Each row of numbers stands for one thing and depends on some of the facts below. Use the named rows to name the rest.

Facts:
bakugrol (Ξ fivava) (τ b)
barati (Ξ fiske) (τ b)
bavugri (τ b)
bero (Ξ mabron) (τ f)
bisipar (Ξ dofi) (τ d)
bitol (κ dono mabron forokom kosedros klibra vebozam) (Ξ skuvak) (τ g)
bivi (κ delu stabak plikir forokom fligefus kosedros) (Ξ vobala) (τ a)
bramas (τ f)
bramis (Ξ zegruge) (τ c)
brepi (κ dono stabak fiske) (Ξ sasom) (τ a)
bridrum (Ξ trekis) (τ c)
bripom (τ b)
brisku (Ξ plidrul) (τ b)
bromor (Ξ klamil dofi) (τ e)
delu (τ d)
dofi (κ steda sipovo fedrok rofem klibra) (Ξ pludrok) (τ g)
dono (Ξ steda) (τ b)
donoflam (τ c)
dragus (Ξ zisu) (τ c)
drare (κ rebidis pludrok donoflam flakli) (τ e)
drepes (κ drudin plikir gribak) (τ a)
dribraka (Ξ leden plotrol) (τ c)
drudin (Ξ kiflom kladrafe) (τ a)
drumun (τ f)
fadren (κ pludrok kifakli safarir) (Ξ flikis) (τ e)
fedrok (Ξ rofem) (τ e)
figok (Ξ rebidis zisu) (τ f)
fiske (Ξ plefom) (τ g)
fivava (Ξ flikis bromor) (τ e)
flakli (τ f)
flepor (τ e)
fliflofam (τ f)
fligefus (Ξ flistem rofem stogir) (τ b)
flikis (Ξ bramis) (τ a)
flisagok (κ leden pludrok stogir) (Ξ leden) (τ f)
flistem (Ξ bripom bisipar fuge) (τ f)
folum (Ξ bivi gidraklim) (τ d)
forokom (τ d)
fuflus (Ξ forokom) (τ e)
fuge (Ξ plistur) (τ b)
gadrur (τ f)
gaklugrer (τ g)
gidraklim (κ skebrel brisku pleku) (Ξ graklik) (τ a)
gogrim (τ f)
gote (Ξ kiflom) (τ d)
grafuvil (τ g)
graklik (τ a)
grari (τ b)
grever (Ξ skebrel dofi troflar) (τ g)
gribak (Ξ trotigrur zegruge) (τ a)
grumen (κ delu satrel gadrur triskom) (Ξ stagogis fligefus) (τ f)
keras (Ξ midra stozutom numos) (τ b)
kesku (Ξ bromor bakugrol) (τ a)
kifakli (Ξ penu leden) (τ g)
kiflom (Ξ plotrol) (τ a)
kladrafe (τ d)
kladram (Ξ rofem) (τ e)
klamil (Ξ midra) (τ e)
klebruk (τ b)
klibra (τ a)
klubos (Ξ barati mabron) (τ e)
kosedros (Ξ barati gidraklim figok) (τ f)
kuzal (Ξ flakli) (τ b)
lagruk (κ delu flistem ronor triskom klubos) (Ξ renekles) (τ a)
laplis (κ tribrik fedrok donoflam figok) (Ξ leden) (τ f)
leden (Ξ fiske) (τ d)
likis (κ triskom fligefus stikloki pastam pleku) (τ c)
liplus (κ kiflom rebidis kladrafe) (Ξ skebrel) (τ b)
litro (κ fliflofam numos) (Ξ penu vebozam gribak) (τ f)
mabron (Ξ zudraflo flisagok) (τ d)
meple (Ξ rebidis) (τ a)
midra (Ξ barati fiske plefom) (τ e)
miflaton (Ξ pogril) (τ d)
nadak (κ fligefus vobala) (Ξ graklik) (τ b)
natres (κ skebrel pogril viflos brisku) (Ξ flakli) (τ f)
numos (Ξ vobala) (τ a)
pastam (Ξ fiske) (τ f)
penu (κ drudin gadrur plistur) (Ξ klibra) (τ e)
plami (τ f)
platrem (τ b)
plefom (Ξ steda) (τ a)
pleku (Ξ grari) (τ f)
plidrul (κ flikis kladram bramas) (τ d)
plifogim (τ a)
plikir (τ b)
pliskom (Ξ gadrur bramas) (τ d)
plistur (Ξ steda) (τ d)
plotrol (Ξ plefom plistur) (τ d)
pludrok (Ξ gogrim) (τ b)
pogril (τ b)
poza (κ delu satrel bramas) (Ξ bivi gote) (τ e)
rasosa (κ leden vebozam) (Ξ dofi) (τ b)
rebidis (τ d)
rebo (κ bero mabron triskom gogrim) (τ d)
renekles (Ξ skuvak brisku) (τ c)
rofem (τ b)
ronor (Ξ klibra) (τ d)
safarir (τ g)
sasom (Ξ numos sketostuk gote) (τ d)
satrel (Ξ penu rebidis rofem) (τ g)
sefis (κ mabron klubos) (Ξ plefom) (τ g)
sefle (κ vazam) (τ b)
sipovo (Ξ zuklu klibra) (τ b)
skebrel (Ξ kiflom bavugri plotrol) (τ a)
sketostuk (κ drudin) (Ξ kiflom) (τ e)
skuvak (τ b)
stabak (τ f)
stagogis (τ e)
steda (τ e)
stikloki (τ g)
stimok (Ξ bripom natres) (τ c)
stogir (Ξ bripom penu dono dofi) (τ a)
stozutom (Ξ plidrul plefom) (τ e)
tagek (Ξ bitol ronor) (τ d)
trekis (Ξ leden) (τ g)
tribrik (Ξ midra plefom) (τ f)
triskom (τ e)
troflar (κ miflaton plami pludrok plikir vobala) (τ c)
trotigrur (κ barati plikir) (Ξ sketostuk) (τ d)
truzi (κ flikis stogir fuge zegruge) (Ξ stozutom zegruge figok) (τ e)
vazam (τ b)
vebozam (Ξ bramis) (τ d)
viflos (Ξ dono tribrik trekis) (τ c)
vobala (Ξ bisipar) (τ e)
vuna (κ dono kladrafe fligefus flakli klubos pliskom) (Ξ flepor bramis) (τ e)
zegruge (Ξ dono) (τ d)
ziklodek (τ g)
zisu (κ grever trekis) (Ξ ronor bromor gogrim) (τ c)
zudraflo (Ξ vobala kosedros) (τ c)
zuklu (κ bripom steda dragus figok) (Ξ barati) (τ c)

Named rows:
gogrim: [ 11  28   4   3  -8  14  14  -3 -22 -26  -3  -5  -4   1  13   3   0  -1
 -15  15  -9  15   3   3 -11 -15  10  27  10 -17   7 -14   4 -16   5  37
  13 -19 -12]
fedrok: [-12 -15  -5   3  -3  -6   2  -8 -24 -16 -17 -26  -2   0   5  38  44  34
  -3  15  25  50  30 -27  -3  40  41  18  10 -12 -10  15   5   7 -17   3
 -14  18  22]
forokom: [ 23  16  15  16  19   7   0  -2 -11 -10  -8  13 -13  -8  -1  32  27  22
 -34   6 -15  -6   0  16   6  -3  31 -16   6 -18   3   2  15  -1  -4   9
   7  -9 -17]
zuklu: [  2 -38   4   2 -13 -21  14  19  20  11  25 -25  10 -13  -5 -64  16   3
   4  17  -9  32 -19 -33 -21  31  -4   5  -3  -4 -20  -6  19  -1  -4  -3
  -9  21   4]
kladrafe: [ 17 -19   5   4  13   3   5 -18  -2  -4  -2  15 -12  10   5  36   6  21
 -33  13 -11  15  -7  20  18 -27   3   4  -5  -5   4  -3  16  13 -16  10
  10 -21  -7]
klebruk: [  0   6   5   8  -7 -11  -8   2 -10  26  -7  -1  -3  -8 -11 -23   9   2
  -7 -11 -12  -6   0  19  15   8   7  -2 -11  -3 -14  21   5  -3  -5  -9
  -6   8   0]
bramas: [  7  32  12   2  15  10 -15   8 -15  -5 -36  10  -2  10  -8  28  20  -9
 -23  -4  -7 -22 -10  17  20   0   2 -18   4  -5  14   0  15 -22  12   1
   4  -8  -6]
bivi: [  4  -9  18  26   9  10  25  16  43  -2  57   9 -20 -22 -10 -34 -41 -18
  -2  13 -21 -42  -6  -7 -17 -17 -21 -16  -8   3   9  -7  19  29  15 -24
  33 -27  -1]
barati: [  4   3  -2  -7  12 -16 -18 -33  -9   6  21   2  24 -23  -7  -9  16 -18
 -14  -6 -12  -6  -8   0   9 -30  12 -16  24   4 -14 -12 -12   5 -11   7
  21   5 -23]
rebidis: [ 17   7  -3   2  14  -2   6 -10 -26 -13  -2 -15  14 -11   7  18  18   1
 -44  11   6  34 -16  -4   7   5  12   1  20  11  -9   0  -8   9 -13  19
  21   4 -15]
fivava: [ -8   9 -25   2 -15  10  -1   8   3 -10 -28   5  17  12  17   1   2   4
  24  -3  22  11   8  -6 -27  18 -15  20   8 -11 -10  -6 -13  -7 -11  17
 -16   2  26]
pleku: [  0  19  19   0  -6  13 -16   7  -6  -9 -24   3 -11  15  -1  23  13   3
  23   0 -13 -26  19   8  17  -9  29   8 -12 -26  22   5  12 -21  17   1
 -19   2  -2]
platrem: [  9  12   6   3  -6 -13 -19  14  -9  26  -8   4  -2  -8 -14 -20  11   7
  -4 -11 -20 -10  -6  17   5   4   3  -9 -21  -1 -13  22   5  -8  -4 -15
  -8   5   0]
bero: [ -9 -11  17 -10  -2   4   4 -13  11 -11  20  -7  -4   4  -4  14  11   6
  23   7 -15 -24  19 -12  11 -19  26   7   3 -19  24 -14   1  -7  21  11
 -11   5 -11]
dono: [ 17   3   2   2  -3   4   2 -28 -15 -12  26   0  -4 -17  11  21   9  28
 -35   4  -2  27  13   6 -14 -33  32   9  11  -9 -11   4 -20  18 -25  14
  23  -8 -26]
gaklugrer: [  3  -7  11  -4   1  -6  -2  19  -6   2 -21   1 -10   3  -6  -7  -1  -2
  -5   4  -9   5 -28  15  15  14   1 -27  -4  11   6   7   4 -13  19  15
 -18   6  -4]
drudin: [-26  -4  13 -14  -1   8 -19 -30   1 -10 -10  26  -1  18  -2  44 -18  -3
  23  -4   6 -27  -4  10  23 -50  -6  -2 -22   8  26  25  -9  17  -2 -28
  24  -7   0]

Name these rows:
No name comes twice in this set of rows, the named rows included.
[ -7  -7   9 -21  -7 -16  -9 -14 -18  -6   2  -8   7  -2   4  -5  -1 -12
   5   2   2  17 -15   6  29 -10   8 -14   9  14   9  -4  -8 -10  11  26
  -7  -1 -13] : trekis
[ 19 -41  -2  16 -14 -13  43  41   6  -7  22 -24 -15  -2   6 -54 -25   4
 -30  33  -2  55 -23  -5 -29  38 -12  11 -10  12  -8  -3  15  10   0  18
   8 -15   4] : dofi
[ -3 -12  -5 -18   7 -12   8 -20   2  -2   4  -3  10  -1   1  37   7  -5
  -2 -12  19  14 -34 -14   6   0   8 -11  11  42  18   6 -28  12   5   6
 -11  24  -9] : kifakli
[  3  21  14  -8 -13  -3 -32   2 -30  11 -22   1  -4   2  -5 -31  16   7
   5  -9 -16  -2  13  38  23 -11  14  -6 -11 -16 -13  14   6 -20  -3  -4
  -7  -7  -8] : pogril
[ -2  15   1  -5 -16   0  -1  10  10   0 -12  -1  22   2  11 -12   3  -9
  27  -8  -1 -17 -20  -7 -22  18  14   2  -2  -2   5   5 -19 -14   3  12
 -18  24   1] : tagek
[-20  14  10   2 -29   7  -1  14  14  -4 -13   0  13  -4  21  -5 -20 -10
  37   4   6 -15 -23  -7 -37  -4 -11   7 -20   7  12  32 -20   4  -2  -5
  17  13   5] : kesku
[ 14  13 -18  -3  14   1  -5 -37 -27   6 -10  14  23 -11   7  46  16  10
 -30 -18  13  27 -17   0  -9  -9  10  -3   9  23 -10  18 -28  26 -30  -5
  20  12 -11] : pludrok
[  9  17  -2  11  -1  22  23  29  12  -8  41 -12 -40  -4  -9 -16 -48 -13
  28 -12   3 -26  38  -3 -18  13   1  25  -8  11  14 -10   4   4  41 -10
 -19  -3   9] : grumen
[  8  11 -11   6 -19  -1  -4   1  -9  11 -12   6  19  -3  14 -30  -4   4
   7  -8  -4   8  -9  13 -22  -1  -8  14  -7   3 -19  12 -16  -5 -20   5
   4   5  -2] : bakugrol
[ 11  11  -9   5  10  -6   1  16  19  11   9   5  16  -2  -3 -54 -16 -33
  -2  -3 -12 -12 -30  11  -4   3 -36 -20  10   6  -9 -28   7 -19   7   7
   8  -3  -7] : plidrul
[ -9  13  27  13  -9  -1   8  -2 -15 -25   7 -24  10 -33  25  -5  17   1
 -28  32  -3  33 -15 -12 -21  -1  28   7   7 -12  -2  11  -2   8 -15  18
  51  -8 -18] : klibra
[  7 -21  12 -11  11 -12   8 -24   8 -15  29   1   1 -11   3   5  12  -4
 -15  16  -7   4 -21   2  10 -25  20 -15  17   4  12 -23  -5  -6   2  39
   7 -15 -29] : fiske

Now the same things, written a new way:
Some rows with their names:
dragus: [  7   8 -13  11 -38  -5  -7  15  18  -8 -17 -17  -5  90]
delu: [ -7  -1 -14  -1  14 -48   9  56  23  17  31  -5  24   4]
graklik: [ -2   4   8   1 -30  18  -5 -23 -12   4   5  -3   8 -24]
penu: [  3   5  20   6 -35   5   4 -24 -17   3 -22  20 -12 -39]
mabron: [  1  -3  -9 -20  13 -30   0  38  21   0   2  -4   9  36]
kosedros: [  2   2 -19  10  -8 -34   8  37  30  10 -12 -14  -6  59]
fuflus: [ -9  -1   0  10  -3   4  -2 -14 -24   1  14  -1  -5 -10]
trotigrur: [  1  -9  34  -4   3 -21   7  24 -34   6  14  -3  18 -81]
bromor: [  7   4 -20   6  -1  16  -3 -37  21 -29 -19  15  -5   8]
klamil: [ -2  -6  11 -20 -15  14  -2 -26  -3 -16 -12   3   7   4]
plotrol: [ -2  -8  22 -37   6  14  -2  -8 -14 -12   4  -8  30 -11]
pleku: [-10  -3 -13  25   1 -17  10  26  21  19  17  -4  31  26]
vazam: [-12   1   0  -5  16   3  -6 -16 -11 -13  28   3  -8 -28]
bavugri: [ -7  -6  24 -21  23 -13  -2 -26 -21 -25  18   1   1 -57]
fedrok: [ -4   6 -17   4   1 -27 -10   5   8 -15   0 -13 -54  59]
laplis: [ 14   4   9 -17  14  66  -5 -30 -30   7 -35  -4 -56  27]
rebidis: [  7   9   3  -5  -7 -20 -10   8  23  -5   5  -3 -37  39]

Which thing is each row?
No name comes twice in this set of rows, the named rows included.
[  8   2   6  17 -62  37  -3  -9  -5  -8 -24   3  29  20] : zisu
[ -5  -1  24   5  14 -26   5   9 -27   2  18   6 -45 -66] : nadak
[ -4  -1 -15 -11  19 -94   7  39  34 -17  11  -1 -20  37] : fligefus
[  1   3  32   9   4 -11  -2 -15 -49  15   9  -9 -58 -50] : drare
[ -1  -5  17 -14  24 -34   0  27   1   7  26 -14   4 -16] : kladrafe
[  2  -1  28  -3  -2 -18   9   5 -45  18  -8  -2 -44 -78] : vuna
[  0  -2 -17   4 -17 -54  14  35  25  -1 -11  -6  28  27] : flistem
[-10  -9  -2  -1   6 -14  10  -4  17  -9  -1 -11  62   8] : skebrel
[  2  -5  20 -32 -12   0  10  20 -30  25 -23  -4  19 -33] : sefis
[ 11   7   9  -9   8  41   1 -25 -17  11 -42   8 -22   3] : flisagok
[ 10   8 -10  -6 -17 -26  -8  -9  34  -2 -11  -7 -41  47] : klibra
[-12  -6  -5 -22  21   2   1  -6   3  -9  21   7  19  -1] : brisku
[ 10   2  -8 -25  40  39 -15 -37  28 -16 -12  -3 -37  39] : steda
[ -6  -4  -6 -17 -18  31   5  16  22   3 -23  -5  75  65] : viflos

